Below are the code and all the weights of a small trained network. Each question names an input and a class and asks about switching units off, where a switched-off unit gives its printed mean instead of its output.

import numpy as np


def w(rows, s, z=0):
    codes = np.array(rows[::2]) - 128.0
    scale = np.full(codes.shape[1], s)
    scale[-1] = z or s
    return codes * scale


def f(y):
    return np.maximum(y, 0)


def log_softmax(a):
    a = a - a.max(-1, keepdims=True)
    return a - np.log(np.exp(a).sum(-1, keepdims=True))


def net(x, mask):
    res = np.array(x, float).reshape(1, 2) / 4 @ E
    y = f(res @ A[0][:, :-1].T + A[0][:, -1])
    res = res + np.where(mask, y, B[0][:, -1]) @ B[0][:, :-1]
    return log_softmax(res[-1] @ U[:, :-1].T + U[:, -1])


A, B = {}, {}
E = w([
[58,118,98,113,31,150],'x0',
[121,7,110,66,188,140],'x1',
],0.017)
A[0] = w([
[120,190,152,123,129,102,178],'n1',
[74,48,57,6,105,225,120],'n2',
[103,143,138,114,140,116,101],'n3',
[165,161,214,187,191,71,238],'n4',
[73,43,86,10,133,144,193],'n5',
[92,229,108,200,55,135,253],'n6',
[67,104,95,124,93,131,118],'n7',
[142,189,142,129,140,92,158],'n8',
[152,68,195,43,173,154,194],'n9',
[93,176,132,146,3,106,117],'n10',
[128,81,101,112,192,128,173],'n11',
[92,139,124,131,41,102,118],'n12',
[149,168,138,165,89,164,148],'n13',
],0.014,0.0061)
B[0] = w([
[72,182,148,141,113,122,172],'n1',
[171,77,88,179,149,144,232],'n2',
[123,111,142,108,134,145,128],'n3',
[109,158,187,162,188,95,210],'n4',
[117,73,3,140,143,113,233],'n5',
[97,179,114,93,140,192,251],'n6',
[146,106,103,150,135,159,172],'n7',
[122,170,144,128,169,141,171],'n8',
[177,96,85,144,100,92,209],'n9',
[150,141,145,84,89,164,223],'n10',
[187,83,110,146,125,46,191],'n11',
[145,97,133,82,58,175,188],'n12',
[85,186,114,119,105,154,177],'n13',
],0.017,0.026)
U = w([
[59,159,133,192,177,173,160],'0',
[205,117,204,193,162,95,150],'1',
[149,71,81,102,94,252,102],'2',
[166,41,55,143,109,67,179],'3',
[101,168,150,28,69,206,3],'4',
],0.012,0.002)

Each question gives the input, the list of numbers given to net, and the class t.
The units are the neurons (one row each of A and B). Each row of codes is followed by its name. A weight is (code - 128) times the scale printed after its matrix; where a second scale follows, it is the last column's (A, B and U).
mask holds one flag per neuron, in row order. A switched-off neuron (its flag False) gives its mean, the last column of its row in B, instead of its output. The means were averaged over made-up inputs and are rounded, as every weight is.
A unit's drop is (log p(t) with every unit on - log p(t) with that unit switched off) / (log p(t) with every unit on - log p(t) with every unit switched off).
The circuit of an input: a set's keep is (log p(t) with only the set's units on - log p(t) with every unit switched off) / (log p(t) with every unit on - log p(t) with every unit switched off). Starting from the 12 units with the biggest drops (on a tie, the unit counted first), units are removed one at a time, each time the one whose removal leaves the highest keep (on an exact tie, the one counted first), for as long as the keep stays at least 0.8.
units of the circuit, in order: the units of the circuit, biggest drop first
unit that matters most: the unit with the biggest drop
k most important neurons: the k neurons with the biggest drops, biggest first
drop when u is switched off: that unit's drop, to one decimal
input [3,-1], class 4: units of the circuit, in order	n5, n2
input [-7,-3], class 0: 2 most important neurons	n11, n9
input [-3,-1], class 1: 3 most important neurons	n6, n5, n13
input [-2,0], class 1: 2 most important neurons	n5, n6
input [-1,-1], class 0: unit that matters most	n10
input [-1,0], class 1: units of the circuit, in order	n5, n6
input [7,3], class 3: 3 most important neurons	n6, n5, n2
input [-8,-3], class 1: 2 most important neurons	n6, n5
input [-5,-2], class 0: 3 most important neurons	n11, n9, n2
input [-5,2], class 1: 2 most important neurons	n5, n4
input [2,-1], class 4: drop when n2 is switched off	0.2
input [-5,1], class 1: drop when n5 is switched off	0.3
input [-4,1], class 1: drop when n5 is switched off	0.5
input [-4,-1], class 1: unit that matters most	n6
